Below is a small trained network, with its code and all its weights. Each question gives an input and a class and asks what happens when units are switched off, that is, made to give their printed mean instead of their output.

import numpy as np


def w(rows, s, z=0):
    codes = np.array(rows[::2]) - 128.0
    scale = np.full(codes.shape[1], s)
    scale[-1] = z or s
    return codes * scale


def f(y):
    return y / 2 * (1 + np.tanh(0.7978845608 * (y + 0.044715 * y**3)))


def log_softmax(a):
    a = a - a.max(-1, keepdims=True)
    return a - np.log(np.exp(a).sum(-1, keepdims=True))


def net(x, mask):
    res = np.array(x, float).reshape(1, 7) / 4 @ E
    y = f(res @ A[0][:, :-1].T + A[0][:, -1])
    res = res + np.where(mask, y, B[0][:, -1]) @ B[0][:, :-1]
    return log_softmax(res[-1] @ U[:, :-1].T + U[:, -1])


A, B = {}, {}
E = w([
[95,55,144,92,225,28,116],'x0',
[15,171,96,221,140,128,95],'x1',
[196,116,107,154,58,93,1],'x2',
[44,102,243,163,121,192,122],'x3',
[79,126,113,123,78,201,105],'x4',
[196,64,80,146,56,188,220],'x5',
[156,124,56,162,209,159,89],'x6',
],0.0078)
A[0] = w([
[110,117,164,124,77,147,140,252],'n0',
[78,120,249,66,92,75,113,126],'n1',
[131,136,148,115,158,133,137,77],'n2',
[116,103,146,121,210,117,175,124],'n3',
[99,79,110,132,173,59,100,155],'n4',
[75,66,143,150,92,244,176,42],'n5',
[103,83,95,141,163,94,117,108],'n6',
[80,161,119,160,103,166,126,209],'n7',
[125,133,70,93,104,112,157,93],'n8',
[157,125,65,79,105,101,235,113],'n9',
[122,111,182,125,228,109,247,104],'n10',
[82,102,82,178,149,65,94,141],'n11',
[152,118,140,99,197,117,104,248],'n12',
[130,161,123,146,159,142,140,151],'n13',
[74,209,120,131,151,155,97,127],'n14',
[212,137,127,79,158,169,97,121],'n15',
[158,130,138,83,166,141,101,89],'n16',
[156,122,129,187,77,163,138,115],'n17',
[69,206,108,166,134,113,89,75],'n18',
[153,137,146,142,203,109,193,153],'n19',
[176,144,84,118,97,117,152,129],'n20',
[152,103,103,94,187,96,66,150],'n21',
[120,207,102,175,87,153,89,137],'n22',
[105,132,192,132,79,98,128,116],'n23',
[202,130,132,223,88,94,93,112],'n24',
],0.014,0.0034)
B[0] = w([
[119,110,168,157,136,187,142,200],'n0',
[186,115,247,143,45,169,108,253],'n1',
[121,150,131,108,115,141,125,142],'n2',
[96,214,116,120,89,121,110,207],'n3',
[111,131,126,231,131,109,105,209],'n4',
[7,59,99,132,200,199,143,239],'n5',
[122,128,125,194,127,85,128,170],'n6',
[134,110,160,91,224,127,146,202],'n7',
[162,106,154,137,113,95,171,158],'n8',
[152,63,141,101,115,51,237,219],'n9',
[41,250,111,93,55,128,146,252],'n10',
[115,127,140,226,181,80,166,200],'n11',
[87,117,106,120,104,94,48,209],'n12',
[135,113,152,99,119,101,150,157],'n13',
[158,149,146,69,201,88,132,207],'n14',
[142,74,78,48,99,139,55,196],'n15',
[99,106,127,78,115,123,86,158],'n16',
[118,139,70,123,147,214,136,197],'n17',
[164,151,153,90,213,77,102,207],'n18',
[83,188,135,108,76,96,138,201],'n19',
[165,88,112,145,91,107,186,191],'n20',
[82,49,110,144,128,91,52,210],'n21',
[187,181,110,72,183,131,143,203],'n22',
[145,95,199,129,133,162,117,187],'n23',
[186,199,48,184,102,198,118,201],'n24',
],0.024,0.012)
U = w([
[47,43,114,138,181,182,148,222],'0',
[118,84,120,255,135,35,44,131],'1',
[169,86,255,161,100,181,66,37],'2',
[212,109,34,167,105,177,114,96],'3',
[176,139,149,95,222,91,88,205],'4',
[168,16,74,113,74,65,215,111],'5',
[137,19,64,116,88,73,8,6],'6',
[52,177,143,109,67,66,103,168],'7',
],0.0066,0.0015)

Each question gives the input, the list of numbers given to net, and the class t.
The units are the neurons (one row each of A and B). Each row of codes is followed by its name. A weight is (code - 128) times the scale printed after its matrix; where a second scale follows, it is the last column's (A, B and U).
mask holds one flag per neuron, in row order. A switched-off neuron (its flag False) gives its mean, the last column of its row in B, instead of its output. The means were averaged over made-up inputs and are rounded, as every weight is.
A unit's drop is (log p(t) with every unit on - log p(t) with that unit switched off) / (log p(t) with every unit on - log p(t) with every unit switched off).
The circuit of an input: a set's keep is (log p(t) with only the set's units on - log p(t) with every unit switched off) / (log p(t) with every unit on - log p(t) with every unit switched off). Starting from the 12 units with the biggest drops (on a tie, the unit counted first), units are removed one at a time, each time the one whose removal leaves the highest keep (on an exact tie, the one counted first), for as long as the keep stays at least 0.8.
units of the circuit, in order: the units of the circuit, biggest drop first
k most important neurons: the k neurons with the biggest drops, biggest first
drop of u: that unit's drop, to one decimal
input [0,-4,-7,5,2,-3,-7], class 2: units of the circuit, in order	[n1]
input [-8,2,7,4,-5,-4,-6], class 2: 3 most important neurons	[n1; n23; n0]
input [8,-3,4,-3,8,4,-2], class 6: 2 most important neurons	[n21; n11]
input [0,-1,7,-5,-4,8,7], class 3: 2 most important neurons	[n24; n17]
input [3,-8,3,7,-8,3,4], class 7: 2 most important neurons	[n10; n19]
input [-6,-8,0,2,0,5,-8], class 0: 3 most important neurons	[n5; n0; n17]
input [-6,6,-1,-8,7,3,0], class 4: 2 most important neurons	[n22; n7]
input [6,7,0,-4,-8,2,-8], class 1: 3 most important neurons	[n4; n11; n6]
input [-6,4,0,-7,0,6,8], class 5: 2 most important neurons	[n9; n20]
input [3,7,-1,-7,8,-3,0], class 4: 2 most important neurons	[n18; n14]
input [2,3,0,0,1,4,5], class 1: 2 most important neurons	[n5; n10]
input [5,-4,-4,8,0,-6,5], class 7: drop of n10	0.0
input [3,-5,-5,-6,0,2,-4], class 5: drop of n8	0.3
input [4,-6,1,-7,3,8,7], class 5: units of the circuit, in order	[n9]
input [-6,3,8,7,7,-1,6], class 4: drop of n22	0.4
input [-6,-7,-3,3,3,7,2], class 0: drop of n5	6.7
